Each row has a class, written after it.
[-36  54 -43  29   7  20 -55 -31 -61 -27   8 -57  39  17  -4  11 -26  -5
  39 -26 -37 -35  13  25  -1  41   9  30  34 -13  50 -36 -83 -35   6]	C
[ -1  79  11 -20 -70  35 -17 -20 -21 -56  -6 -20  -2  35 -34  37  16 -36
   0  19 -16 -21  19  59  25  21 -29 -45 -31 -34  24   5 -27  -8  -3]	D
[-12  29 -18   6 -29 -20 -33 -14  31 -36 -17  14 -17   0  35 -19 -20   0
 -11   3  -8 -12  16  11  14  10 -25 -31  -5  78 -13 -22  22 -24  18]	G
[-25 -37 -26  53  12  -9 -25  27 -30  35 -20  42 -14   8  19 -10  35  61
  27   5 -33   7  43 -28  52  -5  33  62  65  47 -22 -18 -17  13   6]	E
[ -9  35 -24   5 -10  -8 -38 -18   1 -24  -9 -18 -12  22  32 -27   0 -36
 -25  -8  11 -57  50 -10  24   0 -50 -34  37  69   5 -36  -3 -44  17]	H
[-14  29  -2 -46 -86  10   0  -5 -33  -6 -21   6 -13 -11   3  43 -12  -1
  34  11 -48  -1 -17  35  51 -23   9  -9 -50  17   0   5  20  24  -9]	V
[-20  43 -31  50  -5  12 -18  38 -49 -16  -8  25 -37  12  42   1 -34  38
   0  37 -23  18  12  36   0  11  -1   9  24  39 -49 -10  16  20  -3]	V
[-13  16 -36  44  33  21 -18 -17 -39 -32 -17   6  -8  29   5  18 -51 -16
  19 -26 -31 -23  13  52  22  13   7  -8   9 -24   0 -27 -84 -11  26]	G
[ 11  75   4 -12 -30  24 -28 -23 -61 -62 -12 -19  12  23 -22  20  35 -54
 -44  -3 -16 -28   7  76  10  31 -10 -37 -35 -25  68  29 -41  20 -29]	D
[ -2  67 -36 -36 -94 -20 -14 -30 -14  27   5 -33   8 -26  -7  39  -4  20
  14   2 -11   6 -26   5  63 -30 -22   3  -9  22 -13 -19  41  10   5]	V
[  7 -33  24   9  17  18  16  49  26  13   9  59   2  38  22  -2 -45  17
  11  10  26 -30 -42  92  -5 -17  35  -6  10 -32 -56  -2   8  81 -11]	R
[-12  18   2  -6 -24  -4 -27  14  36 -44 -17  17 -44  29  26 -25  -8  -7
  16  25 -16 -33  63  -3  16   8 -40  37  -2  75 -21 -37  31 -32  30]	V
[ -2  49 -42 -43 -44  -7  12 -33 -39  38   5 -28  31 -13  14  37 -33  44
  69 -15 -11  25 -44  13  25 -14 -13 -51 -38  12 -17 -35   1   5  10]	G
[ -6  39 -47   6 -45 -24 -38  -6 -16 -17 -12 -37 -27   2  36 -34  -6   1
   1 -11  14 -31   9 -44   2 -27 -40   0  12  62 -42 -32  12 -44  34]	A
[  4  -4 -27  27  48  42 -20 -27 -23   7   1   4 -37 -23  45   2 -41  31
 -30 -15   5 -52  17  40   4  30  19 -78 -40   6 -29   2 -18  35  25]	R
[ 14  48 -39  27   6   5 -18   9 -47 -35 -14  19 -47 -24   5  41 -25  18
  19  -6 -24 -29  21  40   9  26  20 -65 -55  45 -23  -6 -17  11  16]	H
[-34  55 -41  -3 -42  -8 -18  19 -14  -1  -3  12 -25  -6  54 -14  -4  23
  47   3  -8  -4   3  22 -16  20 -28   5  23  91 -39 -41   6 -14  10]	D
[  -8   37  -25  -47 -112   -4    6  -22  -50    5  -18  -18   -6  -17
    1   32   -6   36    2    2  -31    1  -18   -2   75  -15    9  -22
  -59    9  -10   -4   28   28   16]	R
[ -2  38 -42  37 -34  35   1  39 -35 -20 -11  12 -30 -16  34  -6 -26  45
  56  -5   4   9 -10  44 -41  24  22 -41  14  40   3 -19   9  20  15]	V
[ -4  40   6   4 -33  28 -21 -29 -52 -48 -17 -23 -31  18  17   6  25 -41
 -37  16  -6 -61  -1  45  35   0 -26  16 -29 -41  10   9  -2  10   0]	V
[-10  49  26   3 -28  45 -11 -24 -43 -48  -9 -16 -22  31   2  -7  35 -32
 -38  16   9 -10  11  60  33  16 -36 -19  -9 -24  13  21  -6  20 -19]	S
[   6   74   29  -25  -43    7  -14  -27    0  -24  -11    5    6   43
   12   11   -4    8  -53   17   45  -16   -9   53   21   38  -42 -101
   -3  -31   29   29    9   10   14]	A
[-22   4 -52  58 -23  22 -32 -10 -62   2 -30  28 -48 -16  34  -4  23  64
  22  14 -23   7  13  -7  42  17  26 -19  36  59  -9   4 -14  54   2]	W
[ -17   44  -11  -62 -106  -18   25  -15  -45   24  -13    1  -17  -33
   15   23   -6   28   38    0  -18   25  -59  -11   57  -29   21  -37
  -23   11  -27    4   29    0   12]	Q
[-52  54 -27  18   7  -2 -53 -17 -23 -12   7  -3 -37  -6  31  -9 -32  -9
 -33   6  -2 -50  57   4  15  12 -42 -59 -11  56 -48 -34 -10 -42  17]	G
[  3  73  16   8 -64  59 -31 -16 -58 -61  -9 -51 -16  29 -36  -1  24 -29
 -59   3  10 -17  35  50  33  18 -28 -53 -35 -33  62  36  -6  25   1]	S
[  7  33 -62  33 105   8 -41 -18 -34 -33  -3 -11 -14  29   6   3 -64  20
  39 -11 -32 -15  24  27  -5  15  10 -13   1 -16 -55 -40 -74 -13  21]	G
[  8 -26 -33  43  -5  14 -27  -3   8  -3 -14 -27 -11 -18 -12 -25  18  56
  22 -36 -16 -10  34 -14  34 -10  11 -10  76  59  39 -17 -17   5   8]	H
[ -9  58  11   3 -73  19  -8 -24 -22 -34   0   1  -9   3   8  17  25 -25
  -5  10  24  -9 -12  59  22  20 -28 -50  28 -25   0   0  -5 -13 -12]	A
[ -51   12   18   -6 -110  -28   -9   21   38  -26  -19   18  -16   15
   31  -20  -11    8  -23   -2   28  -17   52  -17   20   -1  -45   20
   65   40   -6  -42   56  -59   19]	A
[ 17  63 -33 -27 -71 -17   0  -6 -43  14   2   6   1 -25   2  42 -19  42
  33   2 -11  40 -51  30  40   1  16 -27 -33  16 -23  -6  10  14  13]	C
[ -6  82  20 -21 -99  16  -8 -27 -44 -50 -20 -20  11  40 -18  24   7 -42
 -45  12  23  13   1  22  24  17 -38 -43 -29 -31  32  36   8  10 -10]	A
[ 20  67 -40  32 -22   3  -7 -16 -28 -31   8  -2 -34 -47 -15  18  14   3
 -39 -29  15 -23   5  54   7   4 -17 -85 -20  38   6 -23 -22   5   5]	D
[-26  97 -72  25 -33  23 -15  -8 -63 -26   2 -14  20  24   3   8 -38  -6
  39 -13  -7 -15  -2  43   2  52  -3 -43  28  11  23 -50 -71   7  34]	R
[-18  36 -86  49  12  28 -43 -32 -62 -12 -25   2  14  24  34  24 -43 -12
  47 -15 -30  -4  22  27   7  44  -5 -26   9   4   6 -42 -90 -10  22]	W
[  0  24 -23  18  39  20  -4  -3 -51  -8 -15  15 -34   9  37   0 -44  30
  19 -26  -9 -35  -2  52   9 -13  21 -87 -13  26 -23 -11 -47  13   5]	Q
[-18  -2   4  -3 -40  28 -26 -27  28 -30  -6  -9 -15   9  36 -28   5 -40
  17   0  10 -52  52  -8  -2  -5 -43 -54 -23  59  -5 -38  16 -44  17]	G
[-19  -7 -47  43 -27  24 -19  -1 -39  -7 -12  -9 -15 -23   8 -14   8  32
  60 -27 -17   1  16   6   6  12  10  -4  31  64  33 -29 -35  11  -2]	W
[ 23  35  24  -8 -41  22  -1 -18 -35 -85 -23 -21  19  63 -33   5  26 -39
 -15  -8  14 -40 -21  52  21  -6 -10 -19 -25 -59  38   9 -21  15 -16]	H
[ -11   67   19  -19 -102    5    1    9  -32  -57  -12  -11    4   17
  -28   -5   29  -38  -37  -12   41  -21    1   29   16    2   -7  -62
    3  -24   52    0   13  -33   -7]	E
[  0   4 -36  47  28   3 -44  -3 -43  -4 -14   5  -8 -13  30 -11  11  41
 -20  13 -32   2  15  36  24  31 -13 -12  13  33  28   0 -25  27  -9]	W
[  7  12   7   9  -1  24  15  42  -8   9 -14  44   3  67  10  -4 -28  20
  43  25  19  37 -51  50   4 -10   1   3  -1 -16 -43  15  -5  75   7]	E
[ 21  32 -40  65  -1  31 -14  17 -43 -34  -3  28 -54 -19  37  14 -35  -3
  52  -9  -9 -37  -2  80  -9  -1  21 -30 -37  30 -51 -31 -21  37  18]	Q
[ 11  -4  -3  -7  -4  29  42  41 -18  20  -7  40  -5  -6  13  31 -28  -1
  59  12  10  -5 -69  50 -37 -29  50 -35 -21 -31 -16  17  18  86 -16]	V
[ -25   40  -15  -25 -110    2   20  -25  -50   14  -19   -3   10  -17
    0   76  -16   29   33   -2  -35   23  -26    5   63   -1   15  -62
  -20    7    1    1    6  -14    1]	H
[  0 -30 -39  45   4  12 -12  -7 -30 -13 -39  26   4   5  30 -20  18  28
   1 -17  -6  -5  22  -4   6   0  21 -54  32  51  47 -16 -30  17 -12]	W
[  18    5   -9  -22 -110    2   27  -11   -8    2    9  -17  -20  -16
   18    9  -15   24   12   -8    0   -6  -43   41   72  -54   -2  -13
    3   11  -45  -36   41    1    9]	R
[ 17  31 -45  -2  14 -22 -31 -18  47  -3 -12 -12   4  12  37 -26  -6 -19
   0  -3  23 -41  40 -12   6  -1 -67 -15  28  51   7 -61  -8 -44  37]	C
[-18  17  20   1 -27  28  26  60  -5  -5  -2  29 -30  17  -1   1 -14  43
  30  33  -1   9 -48  60 -25 -15 -10 -34 -17  -8 -40  13   4  59  -5]	D
[  -8   58   15   -8 -114   48  -28  -18  -23  -46  -13   -8    2   38
  -17   29   30  -64   17   25   -4  -32   15   47   34   13  -23    0
  -41  -24   26    9    3   13    4]	V
[-20  14 -52  36  -3  24  -4   2 -23  23 -13  -4  40 -10  34 -23  23  62
  46 -17  -4  17 -10  28 -23  50  -2 -51  39  57  47 -22 -50  16  -9]	R
[ 25  -7 -29  27  18   6 -22  -4  -8 -15 -16  26  -9 -38  29 -24  16   4
 -12 -15 -10  18   6  20  -4  31  35 -34  41  54  48   9 -18   2  -2]	C
[ 12  41 -19 -43 -69   2  13 -45  -4  14  -1   3  16 -21  -6  47   4  -2
  65  -7 -19  11 -44  30  60 -17  -1 -55 -38  28   2 -24   2  16   5]	E
[  20   13  -31  -20 -103   -5    9  -28  -23   13   -8   -7   19  -12
   11   38  -31   14   37  -26  -20   40  -25   11   68  -35    4   12
  -36   30  -11  -35   35   10   20]	E
[-34  12  -2   1 -69 -16 -19  -9  15  -1 -18   7   3   8  -2  15   4 -25
 -27 -18   1 -13  64 -26  48   9 -38  -4  15  62  14 -20   1 -56  11]	H
[ 16  54  12   3 -71  41 -33 -37 -35 -57  -5 -20  -6  15 -10  16   4 -44
 -29  -1   4 -35   6  62  31  24  -4 -73 -49 -33  43  21  -9   1  16]	G
[ -4  36 -28  25 -39 -34 -39  -8  17   1  -3 -12  -9  -8  58 -16 -15  43
 -15  -6   7 -29  20   9  21  11 -46  -6  44  80   2 -38  31 -31  35]	A
[  3  13 -28  25  -9  32  -8  21 -41  24 -10  28 -49 -43  43   9 -28  36
 -17  -8 -12  17  24  45  22  21  22 -62  -1  46  10  17  20  52  23]	S
[ 16  15   8  -3  10   9  39  36  11  17   3  26  -6 -12  -9  11 -48  25
  18  -3  24  33 -48  59 -19 -16  -5 -61 -23 -29 -26   6  -2  43  -3]	Q
[   6   52   44  -18  -50   46  -12  -46  -32  -37    0    6   30   48
   22   13  -10  -48  -68    1   37  -33   16   79   32   34  -25 -102
  -35  -26   69   14   17   24   -5]	E
[-10  20 -59  43  28  53 -20 -12 -58 -21  -3  -2 -10  27  29 -17 -50  13
  35 -25 -15 -17   9  51   0  37   4 -24  -3   7 -26 -38 -83  18  35]	R
[ 21 -24  19   2  10  19  41  39  25  15   0   3   0 -13 -49  41 -29  13
  43  -2  -1 -11 -31  27  -9 -19  18 -17 -18 -46  27  17   1  69   7]	H
[  3  66   6  14 -76  33   5 -10 -40 -50 -15 -13  14  36 -33  29   6 -20
 -14  -5  30 -12 -23  46  14  24   1 -60   7 -53  47  21 -15  22   1]	H
[-48  63 -50  51 -17  40 -32 -23 -59  -7   1 -16   4  32  15   6 -47 -30
  31   1 -15 -11   0  16  10  33 -10  -4  43  -6   9 -22 -62  18  41]	G
[ 15  54 -39 -23 -96 -11  -7 -54 -10 -11  -4  -1   3 -14   1  42  -6  16
  40  -3 -17  33 -31  20  74 -19 -14 -13 -23  34 -40 -41   6 -10  11]	C
[-15  26 -33  -5 -29 -30 -36  -1  12  12 -12 -10   9 -12  49 -28   4 -11
 -48  -6   5 -20  33 -17   8  -3 -46 -18  27  79  20 -28  25 -57   8]	V
[-33  38 -18  -5 -67 -17 -28  26  21 -25 -23   5 -28  -2  37 -13 -11   5
  31  16 -10 -15  36 -10  -2   8 -19 -24  59  69  -6 -21  25 -46  12]	A
[ 15  75  19 -17 -65   9  -7 -31   5 -59 -17 -18 -12  54 -30  -2  24  -5
 -11   5  49 -24 -15  49  41  -3 -58 -13  11 -38  13   4   7  46   6]	A
[ -8 -19 -16  39   5  -6 -33   6 -45 -16 -11   0 -12   3  12 -27  15  19
  -2 -14 -40 -12  12  20  38  -3   6  54  17  26   8 -15 -33  -3  11]	G
[ -7 -15 -33  33  17   8 -23  30 -41  35 -11 -15  47   5 -22 -18  18  45
  16 -26 -22  15  25 -20   2  19   5  -5  38  37  79   2 -50  29   6]	H
[-46  36 -43  30   2  17 -23 -12 -60 -39 -17   2  17  45  42   7 -54   0
  44 -11 -33 -23   5  41  -4  20  -5 -21   6 -11 -19 -58 -65 -40  17]	G
[ 28  28   3  -9  53 -19  53  40  40  16  -8  30 -10  -6  -9  19 -28  15
  34  24  26  28 -76  42 -35   9  -9   5   5 -22  10  22  -1  70   6]	C
[  1   0  -9 -17  -2 -38   3  -4  40 -40 -25  42 -27   4  37 -11 -28 -26
 -35   5  16   9  29 -12   1   5 -20 -52   5  52 -34 -26  19 -80  -3]	W
[-10  43 -32  24 -21  15 -17  10 -40 -18  -2  25  -9 -19  14   2  -7  44
  38 -20   3  -3  30  61  -2  23 -14 -63  16  56  11 -41 -15  38  -6]	A
[ 21 -17 -48  55  29  -6 -27 -10   4   8 -37  32 -13   9  41 -22  20  46
  18 -22  -8   2  19  25  38  -6 -10   6  35  41 -26 -28 -44   5  12]	Q
